Facts:
[badrik breplus butun drudom drudu dudim gipon gizinun grosi klabana kletri klogrun listen lozevik lumudrur maflak menis rolim sepumo tagri tratren] ξ 958
[bazum dati flugis flukles flustus fluvaze gola gravetror gresor griflo kidagrus kleplon kleston koren kostugim kugru kuple ledre mokli nagul nera nipir pazo platres pofadem pude pugu rasten retrir rokal rostor skogrokli stuflodrun tredrudres trorak trulanen vedil viplele zetru zodru zugron zuvuk] ξ 9
[brokas dresko ledru plage troki trugirur vunok] ξ 210
[fevim nadiskik stefak stigri tradrin trunum] ξ 844
[flonol gaplel gribe nesku pobe pugum stegrotri stusafer teklam vagor] ξ 725
[panil pegruk plamobres sagakek skefedir skemuga tafli zutru] ξ 872
badrik χ: ledre
bazum χ: ledre
brokas χ: flonol
butun χ: pugum
dresko χ: zetru
drudom χ: grosi
drudu χ: sagakek
dudim χ: grosi
fevim χ: ledre breplus
flonol χ: ledre
flugis χ: grosi
flukles χ: pugu dudim
flustus χ: tafli
fluvaze χ: dresko klogrun
gaplel χ: rasten kleston
gipon χ: dresko ledre
gizinun χ: rasten kuple
gola χ: zugron dati platres
gravetror χ: teklam
gresor χ: skogrokli
gribe χ: grosi
griflo χ: sagakek
grosi χ: ledre
kidagrus χ: dudim sagakek ledre
klabana χ: pofadem ledre
kletri χ: ledre
koren χ: troki
kostugim χ: ledre
kugru χ: dudim
ledru χ: ledre
listen χ: zetru
lumudrur χ: sagakek
mokli χ: platres ledre
nadiskik χ: troki butun koren
nagul χ: dresko ledre
nera χ: trugirur
nesku χ: zuvuk
nipir χ: kleplon menis maflak
panil χ: rostor pugum ledre
pazo χ: menis vedil
pegruk χ: stuflodrun
plamobres χ: grosi
platres χ: pugu ledre
pobe χ: menis
pude χ: kleplon grosi
pugu χ: flugis grosi ledre
pugum χ: menis dudim plamobres
rasten χ: menis troki sagakek
retrir χ: tafli
rokal χ: kleston
rolim χ: pofadem
rostor χ: platres
sagakek χ: ledre
sepumo χ: trugirur
skefedir χ: menis
skemuga χ: viplele
skogrokli χ: pazo
stefak χ: tagri
stuflodrun χ: troki grosi
stusafer χ: kleplon
tagri χ: pobe zetru
tradrin χ: dresko sagakek grosi
tratren χ: vedil plamobres ledre
tredrudres χ: pazo
troki χ: ledre
trorak χ: skogrokli
trunum χ: grosi ledre
vagor χ: dudim vunok
vedil χ: ledre
viplele χ: tafli
vunok χ: pugu
zetru χ: pugu
zodru χ: gipon
zuvuk χ: menis

Known rows:
platres: [-3  2 -1 -1 -7  0  4 -1 -5 -2  3  0  1  0  2  0  5  3 -8  0 -6  6  5 10
  0  2 -2 -2  0 -2 -4]
skemuga: [ 25  15 -15  -1  11   4  -4  -5   5  -2   6  -3  -4   8   5  -3  -1  -1
   8   3   2 -11  -9 -37   9  -4   8  -2  -6   0  16]
retrir: [ 17  15  -8  -5   2   2  -1  -4   5  -8   5  -1   0   6   0  -7   7   8
   1   3  -3  -5 -12 -35   8  -4   6   1   3  -5  15]
trugirur: [ 10 -22  -8  10  12 -13  -8   2   9  -7   1   4   6   5  -5   0 -36  14
   7   7  17  10  -1 -15   3 -11  -3   5  11  -1   7]
sepumo: [  3 -11 -10   8  12  -8  -9  -5  -4  -6  -1   3   5  -4  -4  -3 -17  14
  15   3  15   8  -9 -30   8  -5  -7   4   4   0   7]
menis: [  5  -1   9   0   8  -5   6  21  -5  -1  -5  -2   0   2  -2   6  -7 -18
  -7   5   2  12   0  21  -8 -12   4   7  -9  -8  -2]
butun: [-2 -1  4 -1  5  2  0  3 -8 -2 -2 -1 -1 -5 -1  5  0 -5  0  0  3  6 -2  3
  0  0  0 -2 -6 -8 -1]
nadiskik: [ -3  -8  11  -5   2  10  -4 -10   0   7   4   2   2  -2   1   3   1  10
   3  -2   6 -11  -6   0   0   1  -2  -3  -7   4   1]
dudim: [ -3   4   0   3   5  -1   2  10 -12  -6   1  -3   2  -7   1   9  -6  -4
  -7   1   3  11   1   6  -1  -1  -1  -1  -6 -16  -2]
brokas: [  4 -13   1   3  -3   5  -2 -12  -1   2  -1   2  -1  -8  -1   0  -1  -1
  -6   0   4  -5   6   0   1   4  -1  -9   5  -4  -2]
trunum: [-1  0  8 -5 -3 11 -3 -9 -1  6  5  0  4 -7  2  0  1  9  0 -2  3 -6 -1 -5
 -1  3 -6 -5 -9  1  0]
stuflodrun: [-10   1  -3  -4  -1   6   1  -2  -4   0   1   0  -3   2   3   2   3  10
  -3  -2  -4   2   2   2   0   4  -1  -2   5   2  -4]
drudom: [ -5   2   0   1   3   2  -1  -7  -9  -2  -2  -2   0  -9   2   2   0   2
   0  -2   4   4   1  -4   2   5  -5  -6  -2 -12  -2]
kleston: [ -7  -5  -4  -5   6  -3   8  15  -5   2   5   1  -4  13  -6   2 -11  10
  -6  -1  -3   2   0  11  -5 -10   6   7   7  10   2]
trulanen: [  7  -1  -6   2   2  -5   0   2   5  -2   0   1   2   7  -2  -7  -3   8
   3   1   2   0  -3 -13   1  -6   1   7   6   6   7]
skogrokli: [  8  -6   9   0  -3  -2   2  -1   3   0  -5   2   0   8   0  -3   3 -10
  -2   2  -9   6   0  13  -4  -5   4   7  -2   8  -4]
griflo: [-13  -1  -1  -3  -3   2   3  -5  -2   3   2   1  -1   2   0   0   6  12
  -2  -4  -7  -2   2   4   0   3   0  -1   6   8  -4]
klabana: [  3  -4  -1   6  -5   4  -1 -11 -14  -2   3   0   0 -12  -1   4  11   1
   0  -3   0  -1   0  -7   3   0  -3  -8  -5  -2  -1]
flustus: [ 18  17  -4  -5   2   3  -2  -8   9  -6   6   0   1   5   1  -8   6   8
   0   2  -3  -5 -11 -35   8  -5   7   1   3  -6  14]

Rows:
No name comes twice in this set of rows, the named rows included.
[ -2  -3  11  -6   2   4  -1 -10  10   2 -10   2  -2   6   3  -5   4  -3
   8   1  -6   1  -7  -3   0   9   3   7   4   6  -4] -> nipir
[-8 -7  0  0  5  5  0  0 -7  4  0  0 -5 -5 -5  2  5  2  4 -3  3 -5 -6 -5
  0  0  1  0  4  2  0] -> gizinun
[ -9  -3   6  -4  -2   7  -1  -6   5   8   2  -1   3  -5  -1  -5   3   5
   2  -3   4 -10  -1  -4  -1   7  -7  -3  -7   1  -1] -> tradrin
[ 31  14 -16  -1  13  -4  -1  12   5  -7  10  -5   0  11   5   1 -10  -6
  -2   6   4  -5  -5 -26   6 -13  11  -2 -12  -5  17] -> tafli
[  4   0   9  -1  10  -4   2  11  -1  -4  -7  -1   0   0  -1   1  -6 -13
   3   4   2  10  -5   1  -2  -6   2   6  -6  -8   0] -> maflak
[  0 -12   0   2   2   1   2   5  -2   3   3   2  -3   0  -2   9  -8  -1
 -10   2   5   0   7  16  -3  -4   3  -5   3  -5  -3] -> troki
[ -6   2  -4   5  -5  -2   4   0  -8   0  -2  -3   1 -11  -2  -2   9  -4
  -2  -3   5   0   4  -3   1   3  -5  -5  -3 -10  -2] -> gipon
[  0  -1  -2   2  -9   4  -2 -17  -2  -2   0   1   0  -4   3  -6  12   8
   1  -2  -5  -1   0  -8   4   5  -2  -5   1   6  -2] -> gola
[ -8   5  -3   2   1  -3   5   3   1   0  -6  -3   1 -10  -1  -5   8  -8
   3  -2   6   0   1  -9  -1   6  -4  -2  -1 -16  -1] -> listen
[-11   5  -1  -2  -4  -7   8   9   6  -2  -4  -2   2   3   1  -4   1  -2
  -4   0  -2   5   8  10  -3   4  -2   3   2  -6  -3] -> zetru
[  9  -2  -5   6   5  -7  -1   6  -2  -4   0   0   1  -3  -4  -6  -1  -3
   5   2   7   3  -5 -19   2  -8  -2   4  -3  -5   7] -> lozevik
[ 0  1  2 -2 -6  3  3 -1 -4 -1  2  0 -1  2  2  3  7 -2 -9  0 -8  5  3 14
 -2  0  1 -2 -1  4 -5] -> vedil
[  3  -4  -6   2   2   6  -3 -14  -3   4  -1  -1  -5   1   7   3   4  -4
   7  -2  -1  -9   2   0   3   7   2  -7  -4   9  -4] -> panil
[ 1 -5 10 -6  3  1  3  0  4  1 -7  1 -2  9  0 -3  0 -6  1  1 -6  4 -2  7
 -4  2  4  9  3  6 -3] -> zuvuk
[  1 -10 -10   2   6  -5  -7 -12   4  -5   1   4   6   7  -1  -7 -17  23
  14   2   6   6  -8 -25   7  -2  -5   9  12   9   6] -> nera

Now the same elements, written a new way:
Known rows:
zodru: [ 13   3 -26 -17 -14  26  -5 -10   1  -1   7  -6  -1 -27  -7  -7   3   2
 -27   8   5  -8  12  -3  -5 -11  12 -17   8 -18 -12  20 -12   0   3   6
 -17]
gribe: [ 13   5 -40  -6 -11  15 -11 -27  -7  -5   3   4  -4 -28  -3  -5   1 -11
 -30  -8  10  -6   0 -10   9 -11   3  -6 -11  -6   0  12 -23  -6  10   0
  -8]
vedil: [ 17   8 -24 -21 -13   1 -10 -12  -7 -10  14 -11  -1 -23  -4  -8   8  -3
 -26   0  12  -5   8  11  -9 -19  13  -9  13 -12 -17  22 -22 -12   5   2
 -20]
bazum: [ 14   6 -23 -13  -9  11 -11  -9   1  -1  11 -10  -2 -21  -9 -10   2   2
 -31   2   5 -11  20   2  -2 -16  12 -20   9 -13 -11  22 -16  -7   8   3
 -17]
fevim: [  9  -4 -36 -10 -21  15  -9  -5  10  -8  15  -4   0 -24 -13  -2   5  -1
 -40 -11  -7  -1  -4  -9   5 -12  14 -14   5  -8 -21  19 -26 -10   6   2
  -8]
pazo: [ 24  17 -22 -22 -28   5 -10 -18  -6 -17  13 -10   4 -32  -4  -8  12   1
 -27  -6  18  -8   9  17 -14 -14  19  -6  13  -9 -22  21 -23  -7   8   2
 -22]
zuvuk: [ 26  16 -19 -18 -20   8  -6 -18  -2 -21   4  -6   8 -34  -2  -6  12   0
 -24  -3  18 -11   5  11 -16  -8  18   4  11  -9 -15  21 -22  -5   8   1
 -19]
skogrokli: [ 22  12 -20 -25 -29  -1  -6 -18 -11 -15  12 -11   4 -31  -2  -9  10   1
 -24   0  13  -6   4  18 -15 -15  17  -4  11 -10 -27  22 -26  -4   4   1
 -24]
flukles: [ 18  13 -21  -3   2  21 -10 -20  10  -2   3  -8   0 -24  -4  -5  -1   0
 -29  -5   6  -6  19  -2  -1 -10  11  -7   0 -17  -1  20 -19  -3   8  10
 -19]
vunok: [  9  -1 -26  -4  -6  23  -4 -16   1  -1  10  -9  -1 -19   7  -3 -12  -2
 -24 -12  24  -2  -3  -9   5 -16  14   4  -1 -15  -7  18 -30 -11  13  -1
  -8]
drudu: [ 13 -13 -30  -8 -29  17  -7  -3   5  -8  -1  -1   7 -29 -10   3   8  -3
 -26   5  10 -15   7  -7   3 -12  10  -1   2  -2  -9  18 -14 -15  10 -14
   0]
flustus: [ 15   3 -12 -16  -1   0  -2 -17  -2 -10 -15  -6  12 -39  -2  -6  -4  12
 -23  14   7 -19   2  -9   3 -10  17 -17   4 -10 -23  17 -34  16  -4   8
 -19]
stefak: [ 15  -5 -31 -17 -26  30   1 -11  11 -19   9   2   5 -35  -8   0   7  -4
 -32 -11   5   2 -16 -15 -10  -5  18   7   1 -15 -23  14 -21  -3   3   4
 -13]
nesku: [ 22   8 -40 -18 -41  11  -6 -32 -13 -16   4   3   3 -38  -3  -3  13  -8
 -26  -8  15  -9  -6  -2  -3  -4  14   1  -3   1 -14  13 -26  -4  13  -8
 -12]
kuple: [ 22  16 -21 -18 -11   2  -3  -2  -6 -18   0   1   8 -23  -4 -14   9  -1
 -27  12  24 -18   0   3 -17  -9  13   0  14 -10  -5  21 -23  -7   1  -8
 -13]
plage: [ 12  -2 -27 -12 -26  17   4 -14  -7  -7   8  -9   8 -25   7  -7 -10   6
 -23   2  21  -8  -7  -6   1 -12  16   4   4 -10 -15  20 -38  -3  11 -10
  -6]
breplus: [  8 -18 -26 -13 -24   1  -9   0  -5   1   1  -9   1 -24  -6   0  -2  -6
 -24   8   7  -7   3   6   3 -20   6   3   1  -4 -18  20 -22 -16   0 -11
  -6]
dati: [ 17   6 -18 -15  -2   2  -9 -10  -8  -2  10 -11  -1 -19  -2 -15  -6  -1
 -29   9   2   0   8   9 -12 -15   8   1   5 -15 -12  23 -29  -3  -2   4
 -18]
trulanen: [ 20   7 -18 -17 -14   8  -2 -13  -3  -9   0  -5   8 -29  -2 -12   1   4
 -29  12   7 -11   5   5  -8  -8  14  -2   4 -12 -13  22 -29   3   1   3
 -18]

Rows:
No name comes twice in this set of rows, the named rows included.
[  0   2 -23 -12  -8  -8  -2  -8 -11  -9 -21  -1  -5 -31   2   3 -14  -3
 -20  22  18 -19 -24  -3  -1 -11  13  -2   6   1 -27  13 -52   5  -7   7
 -18] -> tafli
[ 18  -1 -39 -20 -21   2   0 -22 -21  -6   3   6   0 -30   2 -15  -1  -9
 -27  11   7  -6 -10   1  -3  -7   8   7 -10  -1 -12  13 -36   3  -3 -11
  -8] -> teklam
[  6  11 -33   0 -18  13 -11  -9   3  -5   0  -5 -14 -19  -6   4  -4 -11
 -25  -4  17  -9  -2   9  -9 -12   9   5   9   0 -10  19 -36 -14  10   4
 -17] -> plamobres
[ 10 -20 -25 -19 -28  23  -2   1  -7   0  -1  -4  -1 -28  -2   3  -1  -9
 -18  18  11  -4  -7  -6 -12 -16   7  14   0  -9 -19  16 -14  -7  -4  -6
  -8] -> klogrun
[ 14  -3 -29 -12 -27  15  11  -8 -14  -2  13  -8  11 -16  11 -19 -17   4
 -24  11  14  -2 -10   5 -10  -9  15  23  -3 -10 -11  20 -46  -2   5 -14
  -6] -> trugirur
[ 20  13 -22 -10  -3   3  -8  -9   2 -12   0  -4   8 -23  -4 -11   6  -1
 -30   4  16 -17   9   2  -7 -10  11  -6  11  -7  -1  22 -24  -9   6  -3
 -14] -> koren
[ 16  -1 -43 -16 -26   4  -3 -23 -18  -7   5   4   1 -34   1 -12   0  -4
 -28   6   5  -9  -6  -3  -1  -7   9   0  -7  -3 -10  14 -33   0   2  -7
  -9] -> stegrotri
[ 15 -10 -21   2 -19  16 -11 -13  12   0  -4  -6   3 -28  -7   5  -3  -7
 -27  -6   5  -5  12   0   7 -14   8   7  -7  -5  -8  19 -19 -16   8  -6
  -4] -> drudom
[  4   0 -28  -5 -24  10  -2 -15   3  -9 -18   1   0 -35  -3   4 -14   8
 -23  15   9 -22 -12  -5   2  -4  14 -11   4   3 -26  16 -46  10   1   8
 -17] -> skemuga
[  9   8 -37  -4 -33  16  -2  -9  -2  -5  -2   0  -5 -26  -3  -1  -8   0
 -24  10   9 -12  -8   8 -11  -4  12   3   6  -1 -18  18 -40   1   2   2
 -16] -> zutru
[  9  -2 -33  -5 -12  19 -11  -8  16 -11  13  -3  -1 -23 -12  -1   4  -3
 -40 -17  -1  -2  -3 -13   7 -12  11  -6   3 -12 -17  16 -26 -12  10   4
  -7] -> trunum

Now the same elements, written a new way:
Known rows:
kidagrus: [ -4   2  -9  18   5   1 -12 -13 -12   6  -3  -6  -6   9]
gravetror: [-10  22   4  -5 -12   7   1  -8  10  13 -23 -28   2   5]
ledru: [-23  -8 -31   2  36 -27 -15 -23   9  18  17   9  -7  -4]
vunok: [-14 -15 -18  -7  27 -30  -4 -21  15  23  24   1  -2  -3]
vagor: [  4 -22   8   3   4  -6   7 -19   2  -7   5   7 -21  -9]
kugru: [  2   0   2   9  -1  -2   0  -6  -6  11   3 -10  -1  10]
nadiskik: [  8   1   1   6 -13  13 -11   2  -3 -11   7  26 -26 -20]
butun: [ 15  -5  -2  -3   0   8   0   3  -3 -11   2   2   7   0]
pofadem: [-10   5  -2  -4   2 -16   1  13 -11  -1  -4  -1  13   4]
trugirur: [-19   1 -14 -30   4 -29   4 -14  32  24  -6 -24  17 -17]
sepumo: [  4  16  13 -11 -24   8   1 -18  16  -6 -28 -28   5  -8]
kleston: [-11   3 -20  -9   4  -3   3  26  -4   1  -8  -3  20   3]
skogrokli: [  4  -2 -13  -2   0   5   6  17  -2   8  -2  -9  17   5]
grosi: [ 16 -13  15 -10  -1 -16   9  13 -10 -18  10  13  17   0]
drudom: [ 12  -6   9   5   0   3  -3 -11  -5 -10   3   2  -2   3]
fluvaze: [ -1   6   7   7  -5   1  -3 -14  -4  11  -5 -19  -3   9]
zutru: [ -5  17  27   2 -26  21   1   9  20  -7  -9   8   2 -11]
pegruk: [  2   2  15  19 -19  16  -7   3   5 -13   0  24  -3  -8]
rostor: [ -3  -1   1   5   1 -11  -2   1 -14   2   0  -3   5   8]

Rows:
No name comes twice in this set of rows, the named rows included.
[  8 -32  -4  -4   6  -2  13   0   0  -7   7  10  -9  -9] -> pugum
[ -1 -11   2 -15   3 -35   8  30 -22  -8   9  14  28   3] -> ledre
[ 16 -11   9  -9  -2  -9   6   6  -7 -13   8   5  11   1] -> dudim
[ -2   4   1   6   3   1 -13 -11  -6 -17  -7   6  -8   3] -> klabana
[22 -7  5 -1 -6 10  3 -4  3 -5  4 -7  7  1] -> tagri
[  4   0   8  -6   2 -11  -4   5  -7 -19  -1   9   5  -1] -> breplus
[ 12 -31  -7 -11   4   5  18   6   7  -3   5   8  -2 -10] -> pobe
[ -3  -1 -24   9   7   3  -7  11  -9   5  -3  -3  10   6] -> rasten
[ -1   0  -6  10   3  -6  -5   0 -12   7   2  -5   4   9] -> stuflodrun
[ 11  -2   2  13 -18  30   2  13  15  -5   1  14   4  -9] -> skefedir
[-12 -17 -16 -12  25 -35  -2 -11  13  19  24   4   6  -5] -> dresko

